Here is a tiny trained network, its code and every weight. The questions are about switching its units off for an input and a class, where a switched-off unit gives its printed mean instead of its output.

import numpy as np


def w(rows, s, z=0):
    codes = np.array(rows[::2]) - 128.0
    scale = np.full(codes.shape[1], s)
    scale[-1] = z or s
    return codes * scale


def norm(h):
    return h / np.sqrt((h * h).mean(-1, keepdims=True) + 1e-5)


def f(y):
    return y / 2 * (1 + np.tanh(0.7978845608 * (y + 0.044715 * y**3)))


def log_softmax(a):
    a = a - a.max(-1, keepdims=True)
    return a - np.log(np.exp(a).sum(-1, keepdims=True))


def net(x, mask):
    res = np.array(x, float).reshape(1, 2) / 4 @ E
    u = 0
    for l in range(4):
        y = f(norm(res) @ A[l][:, :-1].T + A[l][:, -1])
        res = res + np.where(mask[u : u + 4], y, B[l][:, -1]) @ B[l][:, :-1]
        u += 4
    return log_softmax(norm(res)[-1] @ U[:, :-1].T + U[:, -1])


A, B = {}, {}
E = w([
[1,190,123,108,77,184,80,121],'x0',
[137,127,146,85,16,87,183,149],'x1',
],0.0045)
A[0] = w([
[186,229,108,134,61,254,121,121,255],'0.n0',
[113,109,74,145,166,147,76,14,70],'0.n1',
[163,118,103,145,171,154,62,114,176],'0.n2',
[190,151,133,49,37,124,95,181,86],'0.n3',
],0.0039,0.0017)
B[0] = w([
[255,155,76,104,199,106,188,84,252],'0.n0',
[94,27,165,165,133,137,148,239,184],'0.n1',
[118,139,159,57,144,180,177,131,214],'0.n2',
[89,99,206,79,175,203,154,153,197],'0.n3',
],0.0047,0.0019)
A[1] = w([
[67,199,103,131,80,85,51,100,61],'1.n0',
[61,71,66,187,188,162,252,236,4],'1.n1',
[187,72,153,81,121,137,184,196,207],'1.n2',
[170,152,136,70,184,188,211,90,74],'1.n3',
],0.0039,0.0012)
B[1] = w([
[192,137,2,197,68,114,62,102,154],'1.n0',
[26,79,82,120,111,16,117,146,169],'1.n1',
[79,169,50,174,150,174,70,92,251],'1.n2',
[46,219,206,156,132,27,162,94,209],'1.n3',
],0.0042,0.0026)
A[2] = w([
[138,60,200,26,1,176,197,157,40],'2.n0',
[116,183,211,151,170,128,117,44,47],'2.n1',
[101,120,74,182,31,150,39,96,55],'2.n2',
[205,92,167,156,175,40,126,237,253],'2.n3',
],0.0043,0.0014)
B[2] = w([
[74,35,146,115,255,164,64,200,214],'2.n0',
[71,79,141,142,133,44,151,106,166],'2.n1',
[178,110,82,159,93,139,151,112,163],'2.n2',
[120,179,116,97,43,186,99,131,254],'2.n3',
],0.0063,0.0025)
A[3] = w([
[87,8,253,86,202,252,61,161,179],'3.n0',
[5,123,90,108,79,237,152,123,203],'3.n1',
[68,86,83,121,92,13,112,89,254],'3.n2',
[242,233,76,126,100,196,148,120,191],'3.n3',
],0.0045,0.00072)
B[3] = w([
[36,76,129,132,204,129,120,236,255],'3.n0',
[223,137,141,130,94,160,127,125,213],'3.n1',
[198,114,161,116,68,25,186,27,151],'3.n2',
[213,229,71,146,15,253,91,61,210],'3.n3',
],0.006,0.0055)
U = w([
[67,84,131,126,227,179,123,221,250],'0',
[211,200,89,141,89,236,114,62,175],'1',
[118,120,158,122,114,2,198,35,6],'2',
],0.0082,0.0012)

Each question gives the input, the list of numbers given to net, and the class t.
The units are the neurons (one row each of A and B). Each row of codes is followed by its name. A weight is (code - 128) times the scale printed after its matrix; where a second scale follows, it is the last column's (A, B and U).
mask holds one flag per neuron, layer by layer. A switched-off neuron (its flag False) gives its mean, the last column of its row in B, instead of its output. The means were averaged over made-up inputs and are rounded, as every weight is.
A unit's drop is (log p(t) with every unit on - log p(t) with that unit switched off) / (log p(t) with every unit on - log p(t) with every unit switched off).
The circuit of an input: a set's keep is (log p(t) with only the set's units on - log p(t) with every unit switched off) / (log p(t) with every unit on - log p(t) with every unit switched off). Starting from the 12 units with the biggest drops (on a tie, the unit counted first), units are removed one at a time, each time the one whose removal leaves the highest keep (on an exact tie, the one counted first), for as long as the keep stays at least 0.8.
units of the circuit, in order: the units of the circuit, biggest drop first
unit that matters most: the unit with the biggest drop
k most important neurons: the k neurons with the biggest drops, biggest first
k most important neurons of layer l: the k neurons of layer l with the biggest drops, biggest first
drop when u is switched off: that unit's drop, to one decimal
input [-6,-4], class 1: 2 most important neurons of layer 2 => 2.n0, 2.n3
input [7,8], class 0: units of the circuit, in order => 2.n0
input [-1,2], class 2: 2 most important neurons => 1.n2, 0.n3
input [-7,-5], class 1: 2 most important neurons => 2.n0, 2.n3
input [3,-3], class 2: 3 most important neurons => 2.n0, 1.n1, 3.n2
input [-4,4], class 0: 2 most important neurons => 0.n0, 1.n0
input [-6,7], class 0: 2 most important neurons => 2.n0, 0.n0
input [0,-2], class 2: 2 most important neurons => 1.n1, 2.n0
input [-1,-2], class 2: 2 most important neurons => 1.n1, 2.n0
input [-1,-3], class 2: 4 most important neurons => 1.n1, 2.n0, 3.n2, 0.n3
input [-5,5], class 0: 4 most important neurons => 0.n0, 2.n0, 1.n0, 0.n3
input [-7,-6], class 1: 3 most important neurons => 2.n0, 0.n3, 2.n3
input [0,-1], class 2: 2 most important neurons => 1.n1, 2.n0
input [1,2], class 2: unit that matters most => 1.n3
input [6,6], class 0: 2 most important neurons of layer 3 => 3.n3, 3.n0
input [3,0], class 2: 2 most important neurons of layer 2 => 2.n1, 2.n3
input [0,-3], class 2: drop when 0.n3 is switched off => 0.5
input [0,2], class 2: drop when 1.n3 is switched off => 0.1
input [-3,3], class 2: drop when 1.n2 is switched off => 2.0
